Each row comes from the steps of one walk. Every step used is in the known rows, and no mark comes twice. Write the walk behind each row, first mark first.
Each row is shifted at random along 3 fixed directions that mean nothing.
Known rows
fonom > nuvasa > furel > mubofat > tosisi > surose: [  81  158 -233 -125    1  258 -149  216  -67   26  156 -171  161 -249
  203 -347 -163  -69 -352  110  205  -37   73  178 -326    8 -229   93
 -166 -156  -68  125 -119 -225  127  -13 -173  -96  -74 -243   37  -13
  575 -179    5  131   56  231 -214 -333 -277  171 -177  263  174 -355
   -6  428   30   -4 -467  139  178   92]
lesedav > finusoz > nogo > nuvasa > furel > mubofat > tosisi > surose > somer > fonom: [ 146 -244  183  131  -87  -14  -19   -7 -292    3 -113 -292 -216  185
  -92  177  -88  219  362  233 -296  104  164  202  292  182  186   17
  117  204 -266  -44  210  653  344 -141   62  -19  -52 -324  234  201
 -126  252  -98 -138  -92  -50  -42   32  173  -71  246  -68 -110  213
 -529 -236 -221  274  171  -59  171   35]
somer > nogo > fonom > surose > tosisi: [  14  -59   53   39   61 -134  194  -54   -2    3  -45  -64  -68  226
 -202  138 -126   51  187  152  -11 -135   26 -124 -132  -70   19  -85
  -84   85  168  -96  119  462   18  -52   72   63   38  301  -12  -11
 -123   -5   33  170 -128   47   81   -8   19   92   42 -118  -91   84
 -349  -44   71  103  190   74  118  -25]
nuvasa > furel > finusoz > nogo > fonom > somer > lesedav > mubofat > tosisi > surose: [  58 -109   50  122  -67   78  -47   40  -97   83   67 -352 -251  -12
 -151  -29 -257  132  224   44 -227  -49  138  256  -53   85   50  -23
   19  -23    9  -66  138  521  117   52   68  -72 -112 -386  105  234
   60  124  -83   54   25  121  -22 -104  -26   51  201 -161 -120  159
 -326   67  -85  243   94  111   52   31]
nuvasa > furel > finusoz > mubofat: [ -10 -194  160  169  -34 -158  -68 -138   45   63  -74  -85 -154   86
 -110   15   59  155  319  -43 -206   53  101   21  105  145  219  -33
  171  160 -244 -132  177  380  369   39   97   55  -99 -222   73  172
 -319  203 -182 -160   18 -119   25  143   45   13  269  -58  -93  334
  -88   33 -149  213  157  -25 -168   22]
finusoz > nogo > fonom > surose > tosisi: [ -15  -25    5   -7   11 -149  146  -60   39   41  -25    8   48  135
 -137  139 -131   28  110   30  -13 -122    9  -57 -237  -93   37 -146
  -55   93  147  -84   96  435  -28  -22   50   67  158   51  -21    2
   -9  -40   14  146  -99   53   84  -38  -31  146  124 -131  -60   -1
 -230   10  132   19  109   92  213  -90]
mubofat > tosisi > nuvasa > nogo > fonom > bufeze > lesedav > finusoz: [ 144  -47   11   79 -158  196   23  115 -184   12   45 -209  -81  171
   91   87 -153   91  100  231  -51   84   61  201  -45  177 -112  101
  -27   24   70   49   16  276  187  -38  -64 -115  -70   85   89  201
  206  121  166  -82   90   66  -74  -21   26  -37   41   62  -60  -84
 -380 -289  -82  183  -48  -45 -180  173]
finusoz > nogo > fonom > bufeze > lesedav > mubofat > tosisi: [ -91 -117   78  -86   71 -429  358  -30 -176  -74 -127 -187  -69  121
 -155  615 -105  120  162 -164  275   61   23 -294 -153 -213  165 -140
   -3  -30  131   77  120  458  -27 -252   48   37  143 -123  -91  -76
 -344   20  -92 -227 -495 -257 -218  132  141 -207  261  -43   53  185
 -514 -373  298  -35  401 -155  120  -92]
furel > finusoz > mubofat > lesedav > bufeze: [ 152  -43    4  145 -153  303 -213  120  -84   45   62 -181  -86  150
  188 -206   65   56   31   83 -264  141   71  295  124  231   87  194
  128  102 -212   45   39   93   98   90  -50 -190  -43 -268   88  193
  239  227  101 -133  290   -9 -100  126  108 -111    6  141  -31  -17
  -32  -19 -147  250  -61  -38 -249  222]
furel > mubofat > lesedav > finusoz: [ -60  113  -51 -117 -121 -237   38  -16  232   47  -60  -74  -60 -307
 -138  105   41   28 -104 -411  133 -167   13  -44 -298 -191   71 -241
 -101 -107   67  -90  113   95   61   63   57  155  -13 -149   51  -32
 -167 -162 -122   58 -136   67  -90 -105 -160   55  -34  113   37   60
   56  201  247   25  231   61   36 -172]
surose > tosisi > nuvasa > nogo > fonom > somer > finusoz > mubofat: [ -17   38  -13   17 -103 -334   93 -117  219  135  -35  -38  -18 -155
 -158   38 -196   50  171  -55 -101 -355   23    0 -491    7 -109 -341
 -173   16  326 -194  120  528  183   92  130  261 -149  125   92  183
  -83 -175 -164  278   12  189   62 -261 -224  245   77  -49 -116   65
 -181  -46  119  202  235  198  197 -208]
bufeze > lesedav > mubofat > tosisi: [  47   -2  -30   56  -34  141 -126   48  -59   99  159 -147  -67 -108
   45 -248 -153   39  -44   46 -127   -9   82  149 -156   96   21  129
  -24   -5  -37  -23   14   64  -37  105   -2 -130  -89  -58  109  159
  212   82    7   53  210  163   12  -79  -69  -12   47  139    0   -7
  -87   52  -47  250 -121   25 -216  106]
somer > lesedav > finusoz > mubofat: [ -19  206 -145  -54 -105  142 -162  116  115   80  144   24  124 -308
   80 -340  -13 -102 -203 -253  -68 -190    3  191 -387  -39  -66  -57
  -78 -219  106  -13   35    4   -6  144  -22  -47  -62   64   -1  120
  317 -147    2  217  187  218  -47 -188 -228  119 -118  165    0 -120
  268  194   99  342 -116  232  -12  -53]
fonom > bufeze > lesedav > mubofat > finusoz > nogo: [ 125  -58    6  191 -166  232 -269   62  -39  132  178 -132 -147    5
   64 -281 -154   43  160   61 -464    7  132  274  -29  205  138  121
   64  196 -137  -90  129  296  -71  178   14 -165 -139   71  145  398
  273  221   77   30  498  161   66  -23  -18   19  221  102 -171  140
  -26  -44 -139  460  -95   39 -303  213]
nuvasa > furel > mubofat > finusoz > nogo > fonom > somer > lesedav: [ -20  136 -140  -95  -10  -17  120  188 -120 -121   93 -231   64 -167
   13   76 -285   32 -159 -132  143   47   19   16 -224 -116  -53  -83
 -140 -346  127  209   95  -11  -96  -70  -93   33  -22 -432  -80  -60
  198 -162   59  -39 -326    0 -359 -205  -86   -2 -136  156  148  -92
 -154   32  190  -16  -29  117  240   -9]
nuvasa > nogo > fonom > somer > lesedav: [  70  -59   40  114   38  165   79   91 -188  -85   21 -212 -149  243
  -44    2 -274   96  165  254 -192   93   40  180  177  171  -89  108
  -57  -43  115   87   73  203  -99  -55  -15  -70  -81   25 -110   89
  117  129  262  -37  -60   22  -15    0  169  -49  -57  -90  -65   25
 -264 -272  -78   89   32   56   -7  146]
nuvasa > furel > surose > tosisi: [ -55  -15   35  -54   57 -191  195 -105   21   20  -66  -17  -47   -5
 -149  141  -54   55   49  -73  141  -48   19 -172 -119 -139   22  -88
  -90  -88   19  -76  123  252  317  -76   43   70   85 -214   18 -127
 -233  -93 -122   40 -278  -22   -4   26  -79  120   19  -25   37   36
 -156  165  130  -70  108   61  190  -73]
furel > finusoz > nogo > fonom > somer: [  -3  -74   31  -43   30 -249  384   50 -234 -233 -199 -140   18  253
   10  604   92   81   81  -40  350  200  -41 -208  221  -99  188  -84
    5  -13   72  208   73  132  -75 -283  -48   38  138 -354 -134 -166
 -210   26   15 -318 -579 -339 -319  112  253 -282  -51  -90   79   72
 -428 -328  223 -148  301 -128  246  -67]
somer > fonom > nogo > nuvasa: [ 123  104 -119   22  -45  324  -35  231 -242 -114  125 -106  140   78
  120 -213 -178  -46 -135  352  -38   42   11  178  -13   74 -122  156
 -161  -71   44  173  -46  -50 -256  -91 -147 -174    9  259   68    3
  513   -4  373  136   59   95 -120 -194   22  -39 -136  196   30 -236
   34  -73  -42  107 -283  131   88  163]
nogo > nuvasa > furel > surose > somer > finusoz: [  48  111  -40  -35  -90   13   64   12    0   33   62  -52   12 -277
 -128  -64 -200   42  -54  -28 -143 -176   39   56 -151  -32  -72 -133
 -152 -112  105  -88  198  243  225   75   46  117   15   37  228    6
  134 -174  -29  290    1  176   47 -217 -192  268   38   83  -18  -17
  -83  237   -2   25   31  193  164  -79]
somer > lesedav > mubofat > furel > surose: [   6   29  -23  -35    9   83  126  124 -273 -152   -7 -180  -49   -6
   -7   46   55   31  -93   70  164  142   36    8  132  -73   35  147
  -40 -193  -75  183   21   11   37 -176  -68 -163  -43 -280 -188 -120
   72   -5   14  -75 -277 -107 -246   45   81 -213  -81  112  125   23
 -106   30  105   56   25  -32   74  104]
nuvasa > furel > mubofat > tosisi > surose > somer > fonom > finusoz > nogo: [  -1  181 -178 -193  -44  -87  123  130    3    3   57 -139   99 -381
   23  -13 -226  -65 -244 -226  262 -117   27    4 -384 -210 -122 -184
 -184 -315   90   84   81   66  138  -92  -77  112  -23 -444   53  -41
  198 -286 -185  136 -284  159 -288 -345 -263  108 -224  197  140 -231
 -112  266  240   18 -135  160  458 -149]
bufeze > lesedav > mubofat > finusoz > nogo > surose > somer: [  10   12   28   42  -39  -65  139   53 -190    1   51 -142   25  -95
   30  196  -69   55  -16 -172  -95   58   32  -27  -80   39  170  -36
  -40 -132   52   22   87  362  -37    2   21  -40   29 -327   96  121
   54   27  -33  -99 -110  -15 -102  -65   14  -43  121   88   -1   73
 -363  -57  104  281  165  -43  -12   -2]
lesedav > mubofat > tosisi > surose > furel > finusoz > nogo > nuvasa: [  34 -116   37  -24  -43 -166   49  -10 -181  -71 -135 -213  -27  -21
  -11  323  113   89  125   50  160   62   67  -35   -1 -103  222  -75
   34   49 -130    9  164  469  288 -149   10  -32  118 -401  152  -32
 -121   34 -251 -145 -308 -173 -175  -51  111 -103  238   39    4   90
 -403   87   92   -1  192  -65  198  -56]
tosisi > nuvasa > nogo > fonom > surose: [  34   -5   18   41  -34   21  197   67 -124 -111  -68 -103  107  232
   15  251  -22   23   44  215  165   54  -37   -6  -57   35 -192   -9
  -74  -50   86   98  -36  235   58 -183  -66  -11   37   47 -178  -26
   82  -22  156  -68 -259  -78 -100  -12   33   11  -21  -63   59  -69
 -286 -151   23  -28   30   -6   76   46]
fonom > bufeze > lesedav > mubofat: [   7   59  -48   21  -37   95  -76   48  108  127  112  -58 -101 -114
  -49 -148 -160  -14   12 -119 -179 -186   57   41 -305   26   13    8
  -50   45   89  -90  115  154  -86  123   28 -106 -125  348   36  167
  205  -19   58  153  236  187   70  -92 -155   73  125  103  -70   39
   24  106   61  304  -40   92 -100   46]
finusoz > mubofat > furel > surose > somer > nogo: [  65  118  -99  -44  -67   35  145  130 -190  -41   30 -136  125 -206
  116 -229  -39  -30 -221   72   10   36   32   87  -84   16   27  -20
 -109 -172    4   99   23  -52    0  -31  -59   15  -77 -254  -69  -34
  310  -96  -39   56  -82   69 -166 -128 -103   -7 -173  255   93  -41
  -37  202  101   65 -103   49  231   55]
furel > nuvasa > nogo > fonom > somer > finusoz > mubofat: [  25   14   13   25  -68 -286   97  -55   82   42  -54 -152  -50  -77
 -160  -19 -212   89  141   21 -113 -201   60   33 -233   35   28 -214
 -158   59   96 -126  149  434   77   20  107  223 -117  111   57  159
  -60  -30  -16  132  -77   74  -16 -162  -82  103   87   32  -57  140
 -175  -63   97  116  255  200   88 -118]
nuvasa > nogo > surose > somer > fonom: [   5  -37  101   21  100 -116  384   37 -306 -167 -122 -151  -18  185
  -68  393 -111   78   86   97   42  139  -14 -132  212   20  -41    4
 -103 -226  101  120   45  290   28 -266   -8   38   92 -175  -62 -102
 -184   20  146 -158 -466 -173 -148   31  199 -127 -131  -25   59    3
 -450 -326   70   17  203  -59  215   16]
nogo > fonom > bufeze > lesedav > finusoz > mubofat > furel > nuvasa: [ 110 -169  101   46  -89    7   70   71 -258  -34  -64 -173 -130  324
    1  147  -14  187  219  191  -75  173  104   81  111  212  296  116
  152  240 -162   62  112  397  258  -74  -11 -105 -151   37   36  169
   33  252   29 -240  -44 -152 -145  142  161 -213  324   95  -38  162
 -445 -222  -48  217  120 -149 -141  146]
surose > furel > finusoz > mubofat > tosisi > nuvasa: [  49 -210   76   53   -6 -191   -4  -82 -161  -17 -144 -122  -54  173
   43  231  182  148  232  162  112  143   59  -10   97  115  238   -8
  147  240 -167   17   92  315  425  -80   13  -16  -24 -437   94   36
 -254  133 -338 -252 -164 -251 -167   65  151 -158  189   51    1  132
 -332    2  -23  -26  171 -161  -52   42]
lesedav > finusoz > mubofat > furel > surose > nuvasa > nogo: [  85  -68   53   85 -122  -36   26   -4 -154  -61 -111 -103   15   44
   57  -71  131   96   89  178  -92  128   98  189   71  158  127   35
  -27   97 -243  -32   69  312  368  -90  -17   18  -68 -205  -22  127
   40  119    0 -111  -46  -24  -53   15   48   -2   43  127   -6  155
 -155    2  -19  270    6  -16   -9  116]
finusoz > nogo > surose > nuvasa > furel > mubofat: [  42   40  -54   -2   27   62    7   88 -136  -67   23  -89  138  -49
   46 -109 -119   48  -75  107  -32   48   79   47 -184   -3   19  -13
  -86  -36 -103   52   15  197  143  -95  -76  -60  122 -204   40   -5
  241  -39  153   -7 -149   50  -97 -177  -65  114  122  157   68  -85
 -107  194   18  128 -128  104  305   37]
furel > mubofat > tosisi > surose > nuvasa > nogo > fonom > somer > finusoz: [ 137   74 -123  -10  -14  -33    0   72   24   27   45 -232  -79 -192
  -57  -80 -275   47  -40  158  -48 -204   96  142 -312   35 -189 -111
 -287   -6  123  -40   17  243   61   21    1  123  -73  -95  164  106
  238 -124   48  234   18  271  -58 -378 -164  178 -171   43  -18 -168
 -335   90   48   63    8  185  235   15]
furel > mubofat > tosisi > nuvasa > nogo > fonom: [  78   71 -101  -36  -63  -24   66  123 -137  -91  -13 -242   96  -55
  121   43 -108   44 -149  212  232   56   14   20 -202  -17 -218  -21
 -182 -161   44  172 -108  -97   64 -149 -104    1   15 -308  -27  -78
  192  -91   78 -101 -250    1 -257 -172  -51  -66 -189  181  156 -233
 -202  -85   51 -201  -79    2  177   43]
nogo > fonom > nuvasa > furel > surose > mubofat: [ -72 -162  159   -8  106 -385  214 -179   57   -6 -153  -80 -149  130
 -393  394  -52  186  354   -4  -30 -119   58 -195 -166  -48  170 -203
  -50  186  103 -184  180  664  299  -69  159   99   66   41    4  -35
 -411  -19 -162  -11 -326 -106   78  -24   -4  198  454 -167  -60  325
 -369  157   82  -95  358    5  109 -134]
bufeze > lesedav > mubofat > finusoz > nogo > nuvasa > furel > surose: [  69   20    2  109 -226  138 -112   71 -146   23  173 -185    6 -168
   -1 -174 -160   81   -4   27 -234   67  103  185 -148   53  130   42
  -65 -101 -169  -39  150  365  124   68  -17 -123   53 -263  177  202
  243   74   89   20  105   86  -44  -94 -102  136  272  173   -8  107
 -116  129  -73  269  -54  125 -136  107]
nogo > surose > tosisi > nuvasa > furel > mubofat > lesedav: [ 112  -27  -13   37   -3  244   26  128 -262  -74   30 -172   11  193
  136  -38  -71  112  -39  265   96  199   56   85   18  120 -102  157
   -9  -64  -76  162  -49  142  336 -114 -124 -169   -5 -479   53  -46
  192   43  103 -137 -155  -20 -194  -53   45  -46   28  167  103 -220
 -283  102  -95   62 -127  -66  126  173]
furel > surose > somer > nogo > fonom > bufeze: [ 262  133 -130  103 -113  524  -46  247 -184   26  179 -173  -23   57
  124 -459 -291  -39 -102  384 -394  -74   64  304  -27  201 -162  142
 -165   39  153   58   47  -74 -230  114  -72 -204  -49  250  106  118
  724   17  341  263  376  338   83 -205  -83  114 -208  135 -109 -246
  -75  145 -157   80 -287  174  122  262]
furel > mubofat > finusoz > nogo > nuvasa: [  54   57  -87   -2 -162 -102 -161   42    7   15   47 -105   37 -227
    2  -66  -52   43  -66    0 -100  -53   60   58 -189  -51  109 -124
 -126   47 -115  -28   55   92  -22   60   -8   56   90 -173  180   81
  134  -41  -12   58   90   44  -98 -173  -78   82   87  189    6   -2
   31   67   35  -32   33   99   70  -24]
surose > nuvasa > nogo > fonom > somer > lesedav > finusoz > mubofat > tosisi: [  30   59 -102  -46   28  -40  100  116 -148  -47    6 -177   66    4
   50    5 -220   62  -36   87   60  -43   37  187 -296   75  -96  -52
 -206  -93  196   76   36  226   96  -57  -37   52  -35  -77   -6   79
  211  -71   68   60 -145  108 -137 -212   -2   46 -144  112   44  -78
 -291 -146  160  212   18  111  105   23]
furel > surose > nuvasa > nogo > fonom > bufeze > lesedav > finusoz: [ 152   32  -16   99 -161  164    3   54    7   52   59 -101 -126   71
 -100  -74 -202   77  109  113 -307 -118   87  196 -218  131   19   -7
 -190  116   95 -132  146  446  136   85   16  -95   61  307  146  216
  244   49  310  149  191  230  165 -126  -81  220   85   -1 -159  -19
 -266   18   -2  234   29  167  -68  144]
nogo > nuvasa > furel > surose: [  16  -31   60   56 -111   -4  -56  -71   32  100   39  -71 -107 -100
 -227 -107 -165  107  108   99 -243 -116   75   92 -135   23   33  -81
  -82   59  -64 -195  120  325  214  100   82   21   69   51  181   70
   12    6   19  200  116  122  180  -60 -133  285  287  -22  -77  133
  -19  233 -120  -46   47  155   -8  -10]
bufeze > lesedav > mubofat > finusoz > nogo > fonom > nuvasa: [  92   26  -79   68 -173  156 -116  167 -174  -58  164 -139  123   30
  151 -100 -139   26  -35   74 -109   89   61  182 -137  125  111   75
  -29   -5   31  115    3  177 -131   29  -82 -156  -30  -69   58  218
  394   59  135  -54  110   64 -134 -169    3    2  159  115   -2  -26
 -243  -76    3  270 -135   16 -142  115]

Which walk is each row?
[ -57 -238  222   98  -50 -384   89 -148   44   76 -205 -261 -245  171
 -295  414  -13  241  418 -108 -133   -9  104  -52  -13   27  289 -170
   96  219 -145 -197  275  846  377  -46  150  116  -36  -23  129  122
 -489  195 -119 -143 -176 -227  -17  224  123    8  514  -44 -117  478
 -283  -99   58  149  481  -67 -149  -53]
fonom > nogo > nuvasa > furel > finusoz > mubofat > lesedav > bufeze
[ 243  -79  -15   38  -87  387   49  251 -522  -80   66 -207  -39  299
  218  145 -127   58   51  316 -117  228   73  276  279  207   58  244
   30   73  -61  209   66  351   57 -176 -139 -269   82 -127  174  164
  403  198  216 -125   42  -24 -180   -4  229 -189   -5   65  -42 -197
 -563 -397 -100  298  -94  -81  112  237]
mubofat > tosisi > surose > somer > fonom > bufeze > lesedav > finusoz > nogo > nuvasa
[  52  -44   38  102  -79  -68  -23   -6  -38   32  -20 -150  -27  -74
  -42 -120 -116  112  151   61 -254  -66   87   85  -64  131  137 -118
  -11   52  -41  -96  232  364  315   68   62   97 -103   28  205  148
    7   35  -91   46   19   42   17 -110  -37  130  171  119  -83  210
 -133  105  -90  232   81   92   80  -18]
surose > somer > nogo > nuvasa > furel > finusoz > mubofat
[  70 -100  116   62 -166  -10   96   12 -112   50  -71 -158 -163  207
  -99  184  -57  132  245   12 -145   15   49  143   -1  141   69  -45
   68  105  -21  -41  169  574  413  -64   46  -48 -125 -248   39  171
 -103   72 -147  -37  -78  -55  -99   79   37   13  190    6  -36  153
 -321  -67  -29  224  223  -33   17   18]
tosisi > nuvasa > furel > surose > somer > fonom > finusoz > mubofat > lesedav > bufeze
[  38    8   -2  -82 -106 -111  123   74 -153   12   12 -238  -36 -194
  -84  218 -208  104   -6 -158    7  -35   83   53 -204  -68  120 -139
  -79 -187   -2   17  188  517  239  -98    0   31   67 -353  210   73
    8  -65  -64  -14 -288   37 -180 -178  -91   56  116   85   42   -3
 -459  -32  112  206  131   74  309 -113]
bufeze > lesedav > finusoz > nogo > nuvasa > furel > mubofat > tosisi > surose > somer > fonom
[  95 -153  117  151  -90   22  -68  -60 -136   -6  -10 -115  -69  108
   -6   55  107  119  267  186 -197  150   80  140  121  134  120   25
   74  163 -216  -61   87  489  367  -26   24  -76    4 -481   85  181
 -106  163 -137 -178    7 -102  -51   18   47   41  307    7  -61  196
 -153   80 -159  148   85  -43  -36  101]
tosisi > nuvasa > furel > surose > mubofat > finusoz > nogo
[ 143 -171  133  150   57  210  103   82 -381 -171   -3 -263 -141  386
 -109   60 -129  191  273  450 -178  272   97  164  318  168   77  220
  -25  106 -153   96  149  545  120 -193  -43 -201   57 -193   57   10
   18  257  292 -156 -190 -144 -101   51  273 -101  234   87  -20  117
 -287  -62 -148  130   52  -35  -30  277]
somer > fonom > nogo > nuvasa > furel > surose > mubofat > lesedav
[  33 -107   24   19  -11 -108  171   24 -120 -107  -39  -90  -47  225
  -85  356 -172  145  206  -17   20  119   57  -74  -50   -4  206  -73
   21   74   48   63  183  482  283 -117  -30  -26  156  -85   82   46
 -130   60  118 -190 -291 -164 -111    5  108   17  300  -68  -34   98
 -436 -131  106   43  151  -44  142   50]
surose > nuvasa > furel > finusoz > nogo > fonom > bufeze > lesedav
[  72 -114   62  136  -56   64  -62   81 -203  -52   31 -200 -168  226
  -54  124 -127  101  277  117 -255   77   86  110  117   72   82   65
   65   80   -5   63  121  383  -58  -50   27 -128  -52  -31   -2  192
    2  187   55  -95   57  -75  -91   71  189 -148  191  -59 -121  166
 -246 -313  -64  218  163  -45 -101  149]
somer > lesedav > mubofat > finusoz > nogo > fonom > bufeze
[  87  -54  -39  -21    5  106   55  127 -179    4   21 -302 -134  139
  -45  215 -252   95   91  101  -36   -3   79  199 -112   30    0    1
  -54  -32   94   49   65  486  250  -63  -34  -99   62 -308  126   95
  152   16   32   26 -142   33 -144 -104   33   70   95 -124  -22  -60
 -506  -41   57   86   68   70  263   44]
mubofat > tosisi > surose > nuvasa > furel > finusoz > nogo > fonom > somer > lesedav > bufeze
[  19   31   23  -67   21 -206  326   37 -166  -38  -75 -255 -128 -117
 -149  258 -210  116   39  -38   38  -64   91 -121  -78  -24   79  -64
 -150  -99   86  -19  212  524  268 -121   39  107 -164  124   63   51
  -65  -60  -11   30 -302  -12 -169 -118  -26  -59  119  208   25  125
 -451  -31  238  230  248   14  125  -22]
fonom > bufeze > lesedav > mubofat > furel > nuvasa > nogo > surose > somer > finusoz
[ -22  173  -68 -133 -161 -124  167   53   71   74    1 -109  100 -313
  -19  134  -62   -9 -161 -349   93 -181  -20   30 -413 -124 -132 -243
  -90 -288  191  -10  124  330  325    6   20  120  -30 -316   48   -1
   45 -279 -197  134 -186   55 -194 -128 -265  172   13  146  111  -49
  -98  210  226   94  187  100  227 -162]
tosisi > nuvasa > furel > surose > somer > finusoz > mubofat > lesedav > bufeze
[  57  -40   38   -7  -97   30  102   82 -105   86   19  -99 -137  -23
  -40  127  -75   49  105 -140 -187  -49   66  125  -87  149  139  -28
   82  -29   45  -15  130  430  160   24   21  -31 -206  -46   56  220
   80   39 -111   -1   66   51  -84  -47  -67  -24  113    9  -75   76
 -361  -58   29  406   75  -53   70   38]
tosisi > surose > somer > fonom > bufeze > lesedav > finusoz > mubofat > furel
[ 151    3  -69   -6   18  198   67  152 -348 -180   95 -182  161   69
  130  -86 -113   56  -27  341   66  189   90  152   46   28  -60  153
  -59  -35  -35  186   49  248  151 -178 -122 -119  116 -309   37  -11
  340   20  111  -33 -160   -7 -263 -167   53    7   37  184   90 -141
 -289   60  -31   93 -195   61  129  147]
somer > finusoz > nogo > fonom > nuvasa > furel > surose > mubofat > tosisi
[ 155   47  -40   83 -185  163   61  101 -103   39   30 -101   24  151
  125  -45  -38   31   45  137  -71  -43   45  122 -285  137  -51   32
 -133   20   86   12   83  414  246  -37  -57 -172   10   23   15  173
  316   27  180    4   62  111  -52  -53  -84   53  -15  116  -63 -167
 -296  -95   36  319  -19  112   31  135]
furel > surose > tosisi > nuvasa > nogo > fonom > bufeze > lesedav > finusoz > mubofat
[  -7   32  -19  -29  -80  -94  161  -16   19  -15   15    7  149   20
  -85  157 -139   12   85   11  117 -133    6  -32 -294 -129 -129 -183
  -22  -88  192  -18  122  534  264  -83   -1  116   39   20   16   31
   10 -164  -62  188 -203   55  -72 -150 -156  195  139  -77   -9  -44
 -247   35   93  166   52  134  280 -136]
somer > finusoz > nogo > fonom > surose > tosisi > nuvasa > furel
[  90 -150  113  145   13   10   46    6  -68   -1  -47 -168 -199  281
 -111  214 -155  117  333  152 -229  -37   89   40 -103  159   19   15
  -38  156   38  -66  107  670  194  -80   53 -112  -60  208   24  219
  -30  152  152  -96  -39   20  107  -16   93   37  304 -172 -149  121
 -529 -203  -55  291  182  -39   30  127]
tosisi > surose > nuvasa > nogo > fonom > bufeze > lesedav > mubofat
[   5   58  -30    6 -100  -24   52   36   70  158   10 -197   12  -62
  -31   23  -83   49  -14  -97   13 -157   50   63 -472    5  -36 -123
  -99  -88  109 -109   50  553  345   63    1  -31  -47 -173  162  102
  130  -81  -31  130   -3  105  -92 -119 -219  175  167  156  -22  -58
 -121  290  144  249   55  117   71  -23]
fonom > nogo > surose > tosisi > nuvasa > furel > finusoz > mubofat > lesedav > bufeze
[ 150   -8  -60   68  -57  182  -97   75 -186   23   79 -148   35  -32
  125  -97   78   43  -22  260  -68   57   65  187  -83  107   26   70
  -62  109  -50    6  -91  238  148   28  -57 -173  139 -397  200  116
  275   67    0   -1  137   52 -103 -189  -14    8   99  152  -20 -154
 -109  177  -79   93  -82   40   49   99]
furel > finusoz > nogo > surose > mubofat > tosisi > nuvasa
[ -84   40   38  -20  -50 -202  153  -28  -10   73  -50 -203 -108 -264
 -231  132 -185   91   65  -85 -113 -203   44   46 -280   -3  -74 -219
 -138 -202  245 -121   62  491  235   27  106  114 -184  -40   -1   94
  -79 -156 -159  173 -162  119   25 -221 -155  140  189    4  -36  162
 -193  117  128  138  220   58  193 -146]
tosisi > nuvasa > nogo > surose > somer > lesedav > mubofat > furel
[  95  -73   40   25  109  146  176  148 -253 -131  -96 -240 -127  413
   13  369 -136   61  162  243  -14   69    9   91   95  114 -117  114
  -79  -27  132  141   18  446  108 -227  -54 -151   -5   39 -124   23
   99   68  246 -118 -287  -82 -119   33  225  -83  -35 -176  -15  -77
 -601 -364   36  133  153  -23  247  120]
tosisi > surose > nuvasa > nogo > fonom > somer > lesedav > bufeze
[  27   20  -19  -18   19   -6  187   81  -51 -136  -53 -230   17   77
  -69  128 -194   96   -1   69   90   90   29   12 -125  -39  -43  -31
  -74 -137   37   97  199  253   22 -103  -53   44   57 -227 -141 -131
   63  -39  147 -100 -368  -47 -165  -84   41   27  -34  137  103  -51
 -320  187  141 -108   33   17   99   94]
nuvasa > nogo > fonom > surose > furel > mubofat > lesedav
[ 140  -16  -38  -20  -33  145  -15   84 -168  -15   29 -262    4   40
   58 -118 -243   60  -18  348    1   66   63  198  -89   78  -87   59
  -91  -91  -30   38   14  234  252  -28  -52  -36   20 -308  153   21
  248   28   40  -34 -119   79  -57 -198  -10   70   25   84   29 -219
 -374  194  -60 -201 -149   56  146  110]
mubofat > tosisi > surose > furel > nuvasa > nogo > fonom
